Below is a small trained network, with its code and all its weights. Each question gives an input and a target symbol and asks what happens when units are switched off, that is, made to give their printed mean instead of their output.

import numpy as np


def w(rows, s, z=0):
    codes = np.array(rows[::2]) - 128.0
    scale = np.full(codes.shape[1], s)
    scale[-1] = z or s
    return codes * scale


def f(y):
    return y / 2 * (1 + np.tanh(0.7978845608 * (y + 0.044715 * y**3)))


def softmax(a):
    e = np.exp(a - a.max(-1, keepdims=True))
    return e / e.sum(-1, keepdims=True)


def log_softmax(a):
    a = a - a.max(-1, keepdims=True)
    return a - np.log(np.exp(a).sum(-1, keepdims=True))


def net(x, mask):
    ids = ['αβγδεζηθμξπστφψω'.index(c) for c in x.split()]
    T = len(ids)
    res = E[ids] + P[:T]
    r = res
    for j in range(2):
        rows = slice(3 * j, 3 * j + 3)
        q, k, v = (r @ M[0][rows].T for M in (Q, K, V))
        z = softmax(np.where(np.tri(T) > 0, q @ k.T / 3**0.5, -1e9)) @ v
        o = O[0][rows]
        res = res + np.where(mask[j], z, o[:, -1]) @ o[:, :-1]
    y = f(res @ A[0][:, :-1].T + A[0][:, -1])
    res = res + np.where(mask[2:6], y, B[0][:, -1]) @ B[0][:, :-1]
    return log_softmax(res[-1] @ U[:, :-1].T + U[:, -1])


Q, K, V, O, A, B = {}, {}, {}, {}, {}, {}
E = w([
[88,134,193,130,139],'α',
[79,156,111,110,49],'β',
[99,145,187,110,123],'γ',
[38,131,125,186,139],'δ',
[172,37,145,219,93],'ε',
[100,151,99,167,15],'ζ',
[241,130,176,113,170],'η',
[210,46,68,126,112],'θ',
[140,170,194,184,101],'μ',
[72,112,166,43,194],'ξ',
[120,96,78,198,238],'π',
[124,128,177,102,123],'σ',
[136,220,51,100,213],'τ',
[132,136,5,33,153],'φ',
[111,117,191,122,116],'ψ',
[142,60,158,51,144],'ω',
],0.017)
P = w([
[78,57,138,25,3],'0',
[78,76,144,81,60],'1',
[102,106,139,92,80],'2',
[114,126,132,96,102],'3',
[125,151,129,91,107],'4',
[134,158,120,93,120],'5',
[140,169,119,90,133],'6',
[152,180,114,87,135],'7',
],0.0063)
Q[0] = w([
[171,160,127,143,120],'head 1',
[162,125,159,99,137],'head 1',
[104,119,119,131,94],'head 1',
[142,164,254,132,111],'head 2',
[68,179,145,86,149],'head 2',
[95,192,137,166,88],'head 2',
],0.014)
K[0] = w([
[144,163,129,172,100],'head 1',
[149,130,147,138,149],'head 1',
[102,100,118,142,107],'head 1',
[154,135,251,109,120],'head 2',
[64,189,146,108,151],'head 2',
[110,141,152,136,85],'head 2',
],0.016)
V[0] = w([
[70,91,34,126,127],'head 1',
[78,19,94,75,141],'head 1',
[94,26,142,182,131],'head 1',
[253,106,170,199,113],'head 2',
[91,211,172,163,53],'head 2',
[155,154,238,42,217],'head 2',
],0.0058)
O[0] = w([
[72,90,168,101,49,37],'head 1',
[51,38,169,131,105,184],'head 1',
[117,60,143,204,138,158],'head 1',
[227,64,188,220,74,92],'head 2',
[151,249,228,169,147,252],'head 2',
[3,47,242,29,49,237],'head 2',
],0.0051,0.0018)
A[0] = w([
[52,167,232,171,86,155],'neuron 1',
[154,75,187,126,16,188],'neuron 2',
[232,212,123,255,173,2],'neuron 3',
[54,221,117,135,156,132],'neuron 4',
],0.0083,0.006)
B[0] = w([
[121,163,42,156,48,254],'neuron 1',
[199,148,126,106,105,235],'neuron 2',
[11,96,221,96,223,172],'neuron 3',
[105,159,214,198,162,170],'neuron 4',
],0.011,0.0088)
U = w([
[133,122,127,135,138,67],'α',
[128,111,124,138,127,94],'β',
[140,66,158,73,128,174],'γ',
[152,36,189,218,104,118],'δ',
[135,125,125,130,138,72],'ε',
[166,192,73,131,21,183],'ζ',
[52,127,174,215,110,184],'η',
[130,113,128,142,128,78],'θ',
[104,65,75,192,170,240],'μ',
[127,114,130,141,133,61],'ξ',
[103,189,191,113,215,183],'π',
[113,161,15,74,143,67],'σ',
[130,109,131,131,132,76],'τ',
[1,109,218,88,155,1],'φ',
[236,157,171,102,175,143],'ψ',
[215,108,37,155,113,77],'ω',
],0.0098,0.0056)

Each question gives the input, a string of symbols that net reads in full, and the target symbol t.
The units are the heads (3 rows each of Q, K, V and O) and the neurons (one row each of A and B). Each row of codes is followed by its name. A weight is (code - 128) times the scale printed after its matrix; where a second scale follows, it is the last column's (O, A, B and U).
mask holds one flag per unit, heads first, then neurons. A switched-off unit (its flag False) gives its mean, the last column of its rows in O or B, instead of its output. The means were averaged over made-up inputs and are rounded, as every weight is.
A unit's drop is (log p(t) with every unit on - log p(t) with that unit switched off) / (log p(t) with every unit on - log p(t) with every unit switched off).
The circuit of an input: a set's keep is (log p(t) with only the set's units on - log p(t) with every unit switched off) / (log p(t) with every unit on - log p(t) with every unit switched off). Starting from all 6 units, units are removed one at a time, each time the one whose removal leaves the highest keep (on an exact tie, the one counted first), for as long as the keep stays at least 0.8.
units of the circuit, in order: the units of the circuit, biggest drop first
top k neurons: the k neurons with the biggest drops, biggest first
heads that matter: for each layer, one digit per head in row order, 1 if its drop is at least 0.15 and else 0, layers parted by /
drop of u: that unit's drop, to one decimal
input σ π μ, target ζ: heads that matter	00
input ξ ω δ μ α μ ξ μ, target π: heads that matter	10
input π μ ω ω ξ ω ω ω, target γ: units of the circuit, in order	neuron 1; head 2; neuron 4
input ξ ε ζ ζ, target η: units of the circuit, in order	head 2; neuron 3
input μ μ ξ τ α μ ζ γ, target ζ: units of the circuit, in order	neuron 3
input ω σ ε ε μ μ δ α, target ζ: heads that matter	01
input σ ω α, target ζ: heads that matter	00
input π σ ξ η ξ, target φ: heads that matter	01
input ζ φ φ σ, target ζ: heads that matter	10
input μ ε π σ σ, target ζ: heads that matter	01
input μ σ τ, target π: heads that matter	00
input η ω μ, target ζ: heads that matter	01
input μ β θ, target ω: top 3 neurons	neuron 3; neuron 4; neuron 2
input μ α τ δ μ μ, target π: heads that matter	11
input σ α ω μ η ψ, target ζ: heads that matter	01
input ζ δ ω ε σ α ε τ, target π: heads that matter	00
input η μ ω ω ψ, target ζ: top 2 neurons	neuron 1; neuron 3
input π ε ζ α σ ω σ ξ, target φ: drop of head 2	0.5
input θ φ φ β γ, target ζ: drop of neuron 1	0.7
input ω μ θ, target ω: drop of neuron 4	0.1
input ζ α ζ, target η: drop of head 2	3.3
